Each row comes from the steps of one walk. Every step used is in the known rows, and no mark comes twice. Write the walk behind each row, first mark first.
Each row is shifted at random along 4 fixed directions that mean nothing.
Known rows:
bibil tanet fite buso peze: [ 188 -300   35  -82  -87 -204   12 -145  187  -66  -57  -26  218 -323
 -140  -76   34  185  -59 -255 -199   52  487 -159 -181  213  -88  117
  133  257  242 -170  -87 -228 -145   40 -445   61  -25   87  170  -35
  116  -33 -154]
didab paril peze buso tanet fite bugipoz filina musuz bibil: [  -2  -34  -68  105 -209 -137   10  143   77   72  -73   80  198  183
  -64 -331 -231  -45  201  -26  -15   98  -74   25 -223 -185 -257 -133
   48  281   -1   11   41  111 -204  119   71   36  201 -104   91  -43
 -121  258  149]
tanet fite buso musuz peze: [ 166 -213  182  -62   39 -192   49  -80  250  -90  233   -9  197 -288
  100   11  -39  323  -16 -192  -68   95  503 -353 -142  109 -211   39
   15  323  285 -139  -54 -123 -217   36 -423  100  135  299   16   27
   94  -35 -190]
paril peze tanet fite buso didab: [ -76 -171  -88   73  -34  172  -38   42    9  -13  -95 -116   61  -30
  -18   13   -9  -13  -97  -35 -367  192  116  -21 -185  -48 -214  -97
   95  307  -29 -289   31   35  -62  104 -144   37   18   38  177  -41
  -29   87  230]
tanet fite buso peze musuz didab paril: [ 274  118  401  -67 -186  351  247  226  -23   37 -240 -112 -239  307
  191  687 -410  -66 -129  390 -191  168 -206  328  100 -235 -844 -226
 -178  224  -49 -333  168  106 -253  289    5  210 -432  395 -481  200
   53  265  116]
fite buso peze musuz: [  93  -94  102 -157 -164 -118  118 -166  141  -36 -134   -8   14 -106
    3  -45  -96   95    5   14 -146  129  299  -19   -8  -77 -284 -116
  -98  327   34 -289   21   53 -247   46 -128   47  -52    5   13   31
  -52  143  -14]
didab paril bibil musuz: [ 186 -114   18  -95  -94 -517  -25  142  296  -81  243  183  193   41
   89 -314  -80  118  195 -177  -31  142  350 -451  -69   68    4   -7
   78  248  171  -71  -58   -8 -121   -4  -41  163   59  -51  -47 -212
  -16  334   99]
filina fite buso didab paril bibil peze: [ 141 -149    2 -158 -134 -303   70   81  228  -71  167  132  221  -92
 -320 -590 -154   21   37 -210 -385  184  354 -178 -130  -12    5    3
  -34  152   48  -14 -159  -25 -287  243  -45   19  -60   93   25 -224
  -40  189   78]
bibil peze buso didab paril fite bugipoz: [  87  -40 -213  239  338  -18 -118  528  126   54   41  -82 -198  173
  121    3   11 -205 -176   63 -646  366  418 -134 -273  152 -281  -86
  312  420  138 -341  128  -64 -225  281  -38  -10 -331  140 -664 -263
   73  300  683]
musuz tanet fite buso didab peze: [ 176 -201   66 -114 -109  -27 -118 -238  190 -206 -154  -72  302 -350
  -77  189   40  189 -217 -117  -71  168  434  -40  -49   75 -256  103
  181   97  236 -142   60 -103   15   17 -547  178  -31  269  109   49
  137  -97 -161]
bibil tanet fite bugipoz filina musuz didab peze buso: [ 180 -145  152 -157 -279 -380  130 -114  129  -81 -244  187  270 -169
  -56 -221 -160  178  220  -81   87  -44   64    3 -158 -234 -124  -88
 -157  219  108 -131  -15  -31 -326  114 -104   63  116  -60   30   14
  -10   84 -153]
paril peze buso tanet fite bugipoz filina: [ 162  -72   16   78  135  152  110  249  -23  220  -35 -166  -91   76
  204  284  -99  -26  -47  130 -306  171  128 -154 -268   40 -507   14
  174  521  181 -246  173 -100 -200  105 -134   88 -130   12 -304    5
  118   77  280]
tanet fite buso peze musuz bibil: [-140  -71   -1  -15 -449   60  -19 -189   90 -126 -180   51  363  -79
 -233 -353 -223   21   57  -66  -22   18 -129  351  -44 -395 -178 -262
 -164   63 -250  -91 -135  273 -155   -6 -116  -74  363 -209  700  135
 -201  228  -68]
bugipoz tanet fite buso peze musuz didab paril: [  17  -69 -110  151 -285   62 -306  -52  140 -315 -278   35  282 -101
 -236  -35    1    6   62  -74   51  186   60  169   13  -90 -129 -214
  196  -11  -73 -291  103  127  133  -32 -154   -8  134   10  446   63
  -94  224  101]
fite buso tanet peze musuz: [ 105 -129  210   12   -4  -63  293    1   73  155   24  -18 -103  -14
  196   97 -145  161  166  -42 -119   70  278 -173 -156   36 -316 -102
 -133  422   88 -459    0   39 -284  164  -46   90 -135  162 -308   38
  -54   91   44]
fite buso didab paril bibil: [  -6 -119    9 -115 -200   22   -6   71  199  -76  220   33  297   15
  -54 -260 -104   33  -83  -83 -193  318  223 -157   45 -173 -182    7
   40  110   38   74   -4  124  -87  125 -127  120  -32  168  113  -61
  -72  260  104]
musuz bibil peze buso tanet fite: [ -14 -196   29    2 -201 -184  -10   28  117  -19  -56  136  427 -196
 -178 -102 -215  152   77  -83 -169   36  189  116 -132  -33 -301   94
   54   49   74  -86  -97  -97    4   32 -337  170  -24 -131  259   11
  105  -22 -157]
fite bugipoz tanet peze buso musuz filina: [ 247 -139  228 -274 -169 -116  138 -235  102   14   30   37  205 -113
  110  229 -179  285   78   21  158   13  191 -210    7  -83 -440   13
  -52  250  229  -48  103 -100 -116  -88 -234  120    4   44 -163  154
   34  -86 -280]
bibil musuz bugipoz paril: [ 289   46  184  -94  -52 -287  205  140  208   84  319   96  120   30
  387 -191 -247  226  395  -22   24  125  159 -531  -28  -86 -253 -148
 -136  314  105  -89  -14  -11 -273  -30  -18  145   91   32 -187  -33
  -55  291   38]
paril peze buso musuz bugipoz: [  67  -95  224 -556 -432 -198   83 -662  124  -96 -129   52  319 -129
   42  -40 -275  184    2  106   -8   -5  111  -34  225 -267 -435  -46
 -257  178   69  169  -57   32 -147 -115 -282  160  -36  -91  159  116
 -146    6 -450]
fite bugipoz filina musuz tanet peze: [ 224  -64  129 -280  -77 -256   23 -157   64  -47  -12 -179 -154    7
  236  349  -36  109   70   72  186  115  232 -420  -51  135 -595  -15
  210  194  284 -299  331 -243  -44  -34 -236  225   64   12 -231  -46
  125   95  126]
tanet peze musuz filina fite bugipoz paril bibil: [ -39 -196  -45 -245  -37 -424 -222  102  160 -276  153   -5  166 -108
   11  -35   49   25  102 -103  227  -52  279 -310 -129  153 -234    4
  367  131  232 -259  228 -182  -30  -67 -334  192  344 -161  -27 -188
  200   88  154]
didab paril peze tanet fite buso musuz bibil: [ 180 -174  190  104 -137 -233  207  117  209   98  182  200  310  -22
  208 -332 -271  233  373 -253   -2  -79  109 -238 -213 -111   62   -2
 -207  417   71  -55 -205  186 -276   94   16  160  151  175   36  -22
 -154   86 -212]
buso didab peze musuz bibil tanet fite bugipoz filina: [ 330   37  247 -163 -218  -65  159    7   73   37 -139   50   54   97
   29  102 -223   63  105  172   -7   93 -172 -117 -116 -234 -356 -142
 -110  150   11  -32   68   96 -135  -10  -36   80    0  -33  -89  102
  -20  166   70]
didab paril fite buso musuz tanet peze: [ 421  118  125  140    6  121  120  111   51  158  -35 -141 -212  325
  277  319 -298  -15   47  114 -286  189  121  -49 -152   49 -523 -120
  -10  362  103 -326   71   81 -188  242   72   72 -259  381 -502  -26
 -114  290  214]
bugipoz filina fite buso paril bibil: [ -44  -86 -213  -23 -117 -133 -167  303  150 -100  274  -52  218   32
 -147 -246    5  -34  -43  -43 -333  349  323 -202 -124  119 -352   82
  396   99  166  -63  176 -149    3   93 -247  102  100   79  139 -168
  156  259  254]
didab paril fite bugipoz filina musuz: [ 384   22  128 -165   96 -345   44  300  128   35  127 -129 -214  215
  447  280  -87   -6  -50  212 -241  214  297 -398 -137  153 -540   10
  247  433  334 -159  299 -154 -266  135  -98  258 -132  225 -622 -183
  223  322  324]
bibil peze tanet fite buso: [-242 -239 -317  144 -158 -253 -297 -124  119 -210 -153  -23  286 -280
 -229 -324  139   11  -78 -269 -171   91  349   68 -200   54   51  -61
  299  124  -13 -336  -42  -88   23  -13 -260  -39  196 -305  658 -147
   -9  128  156]
paril peze buso tanet fite bugipoz filina musuz didab: [   5  -96   63 -272 -338  -92   23 -268   12 -102 -170    9  274  -65
 -166  -98 -169   81   42   63  -31   45  -55   33  -65 -237 -350 -116
  -59  171    2   20   57   42 -140   12 -142   41  167  -88  219   52
  -64   62 -110]
filina fite bugipoz tanet peze buso musuz didab: [ 124 -101  122   64   40   21   60   96   22   20  -85  -57 -178  159
  227  248  -84   71  128   71 -315  182  154 -167 -104   54 -535 -191
   72  286  152 -450  257 -105 -186  199  -78   72  -77  349 -543   27
   21  136  279]
bibil musuz tanet fite bugipoz filina: [ 340  -37   82 -101  -49 -241   25   52  111  -15  118  -77  128  -27
  349  210  -34  220   74    5   43   68  204 -409 -181   48 -332  -15
  168  330  259  -83  150 -119 -105 -115 -247  141  207   75 -208   10
  120  146   24]
musuz filina fite bugipoz paril peze: [ 405   38  205 -332  -82 -169  152   56   29   37   58 -124  -86   48
  187  229 -307   27   74  188  -95   47   87 -255  -54   -2 -599   26
   15  318  173  -86  211 -186 -252   79  -85  274   17   -9 -253 -124
  162   93   35]
bugipoz paril bibil musuz filina: [ 260   28  -18 -124   -9 -314 -129  345  196  -91  310   54  130  169
   17  143 -113  104   88   74   77  251  231 -496  -41  127 -439   68
  286  155  259  -32  203 -192   95  -89 -150  216   11  -79 -107 -154
  178  240  202]
peze buso tanet fite bugipoz paril: [ -69 -321   89 -260 -140 -228 -176 -195  162 -230  -24  -92  451 -357
  125  364  123  241 -266  -13   34   24  507  -80   69  183 -436  250
  423   93  400   -5  216 -297   58 -145 -789  369  -86  192  -58   75
  359 -108 -287]
filina musuz tanet peze buso didab paril: [ 131  -94  220 -120 -183  -95  262   78   94   34 -162  180  103   33
   98   24 -339  173  273   34   12  119   94  149  -41 -167 -415 -126
 -225  165   59 -315   33   14 -198  224  -38  232 -132  229 -400   43
   -2  106 -105]
bibil tanet peze buso paril fite bugipoz filina musuz: [  11 -114  -58 -382 -498 -419  -24 -395   61 -150 -163   65  355 -105
 -358 -374 -167   42   91  -21  -33  -78   59  107  -72 -131 -176  -78
   -4  -11   -3   44  -85  -54 -125  -58 -163  -40  102 -311  296  -70
  -90  171 -220]
paril fite bugipoz tanet: [ 447  -37  140  -37 -155 -167  259  -81   69  196  130    8  243  -67
  462 -348 -271  177  425  -69 -325  -32   17 -376 -218 -263    3  -69
 -255  421  -40 -100 -103  225 -310   -5  137   65  303  -92   87  -76
 -191  252    2]
peze musuz bugipoz fite buso paril: [-147   85 -174  229 -118   85 -136  195   90  -55   78 -106  106  143
  309  -97  -84  -54   48  135 -280  277   63  -24  -40 -131 -404 -278
  164  168  -85 -231  183  137  -75   46 -114   14  138   99  -41   18
 -102  406  332]
musuz peze buso paril bibil fite: [ 175   -5  177 -227 -421 -228  143   -6   90  -22  -21  142  441  -62
  -41  -88 -520   56  206  158 -238  -55  -94  196   38 -330 -441   96
 -237  -62  -82   21 -129   27  -54   66 -133  248 -176 -212  137  -30
   -3  129 -294]
paril bibil filina musuz didab: [ 405  -64  452 -439 -229 -438  506  237  150  142  336  275  140   93
  229 -189 -467  278  401   56  -48   35  -24 -412  -88 -253 -336   21
 -464  271  110   13  -74    6 -384  200  117  275  -12   92 -272  -60
   25  151 -169]
bibil musuz tanet peze buso didab: [ 128  -84  126 -112 -176  -50  195  -52   77   16 -119  150  184  -64
  -49  -18 -249  216  209  -11  -51   93  111   29  -64 -170 -290 -157
 -232  171    2 -262  -81   39 -134   57  -80   57  -56   29 -190   79
  -85   58 -110]
buso tanet peze musuz bibil: [ 209 -225  433 -304  -86 -323  209  -48  154    1  113   81  108 -161
  264  412 -197  311  232   26  148  -62  290 -371   10  172 -488  152
  -23  156  293 -275   83 -129    6  -45 -386  447 -147  139 -334   52
  204 -126 -275]

Which walk is each row?
[-287 -197 -258  327   97  -96 -316  400  174 -180  238  -47  104   71
  -25 -101  127  -44   42 -186 -122  180  303 -246 -252  205 -172  -69
  405  234  110 -336  118  -33   63   45 -311   63  233   41   92 -160
   25  204  397] -> tanet fite buso paril peze musuz bibil
[ 339   18  101  -34  -14 -135   -2  157   56   -7  -76  -81  -51   94
  423  341 -126   25  200  112  166   -1   18 -248 -178    0 -352  -48
  143  413  176 -292  236   12  -74  -42  -57  241   99  -24 -323  -52
   50  180  151] -> didab paril peze musuz tanet fite bugipoz filina
[  45 -205  145 -115 -197 -424  -94   18  154 -180   93   38  313  -47
  302  129   -6  221  201  -51  217 -108  145 -331  -58   34 -253   64
  199   94  233  -81  169 -119   33 -142 -408  328  216   21  -50  -22
  130  132  -83] -> peze musuz bibil tanet fite bugipoz paril
[ 409 -145  328    7  145 -207  235  359  201   71  199  184   20  -24
  454  167 -230  255  391  -82 -105   35  196 -433 -204  135 -113    7
 -106  466  221 -335  -30    4 -173   98  -47  318  -96  357 -481  -74
  104   29  -52] -> buso musuz didab paril peze tanet fite
[ 200   -9   -3 -201 -271 -367 -109  122   92 -119   -5   34  206  176
  -37   76 -168   79   94   98  107  117    0 -124 -115   24 -491   35
  221    1  176  -50  209 -216  100  -32 -213  235  115  -76  161  -83
  161  242   67] -> bugipoz paril bibil filina musuz tanet fite
[ 108 -167  133 -232 -247 -341  207 -116  192 -109  -42  230  261 -209
 -112 -613 -195  159  243 -175 -177   -7  251    9 -113 -197  156 -165
 -340  355  -50 -124 -207  194 -438  173   24   42  170   92   22 -106
 -159  126 -205] -> filina fite buso didab paril peze musuz
[ -37 -125 -252  100  153 -246 -411  449  327 -248  354   23   22  166
  -88   40  243  -25 -275 -115 -118  540  626 -472  -76  373 -270   83
  597  160  398  -72  283 -201  130  125 -293   81 -187  340 -261 -217
  130  254  482] -> fite buso musuz didab paril bibil filina
[ 451  -33  390 -333 -324 -459  183 -123  114  -44 -137   62  116  190
  137  299 -349   81  141  247 -220  -70  -12 -212   99 -105 -603  122
 -118   42  184  -14  157 -117 -136  129 -125  336 -500  222 -605  -28
   48  107 -181] -> filina musuz didab peze buso paril bibil fite bugipoz tanet
[-300 -172 -250 -269 -238 -172 -412 -362   89 -368 -270 -107  135  -99
 -303   86  124  -59 -455   25  -81  196  386  320   20   92 -508 -147
  435   14  159 -110  247 -229   24  -24 -494  -21  188  -68  186  -19
  145   65   72] -> tanet peze buso musuz filina fite bugipoz
[-153  -79 -253   31 -235 -220 -199   -3   90 -154 -249   87  132  114
 -312 -352  -58 -141  -79  -67 -112  188   94  225 -199  -69 -133 -239
  153  173  -40  -63   35   31 -150  178   17 -100   90 -103  142 -127
 -139  265  243] -> bibil filina musuz didab paril peze buso tanet fite bugipoz
[ 279  -51  213   -2 -196 -249  286  167  112  152  -22  233  181  156
  178  -80 -433  137  472  -74  116  -99  -19  -79 -111 -203 -224  -40
 -280  290   51 -267 -126  112 -244  164  172  204 -110  -35 -379  -35
 -152  212 -101] -> didab paril bibil musuz tanet peze buso
[ 177    1   82 -342 -182 -254 -114 -253  161 -142 -326    4   64  -86
  -19  217  -95   51 -196  240 -160  248  331  102   99   41 -675  -30
  193  165  293  -75  245 -228 -124   20 -394  172 -212  110 -184   70
  207   47  -90] -> didab peze buso musuz bugipoz filina fite
[  -2 -110  -82 -183 -167 -463 -118   45  255 -180  241   11  284 -161
    4 -250   10  154 -108  -44  -93  203  453 -298  -43  160 -311    7
  252   82  259  100  113 -251 -149   14 -440   95   58  156   -5  -69
  139  133  -66] -> bibil filina musuz bugipoz fite buso paril
[-155 -162 -425  -33   66 -492 -607   47  190 -431 -166  -83  -46  -29
  -19    8  301 -179 -204  -77  -33  211  579 -128 -159  383 -178  -67
  699  254  277 -315  381 -218  107  -16 -321  136  283 -137  -88 -362
  178  195  439] -> didab paril peze musuz filina fite bugipoz
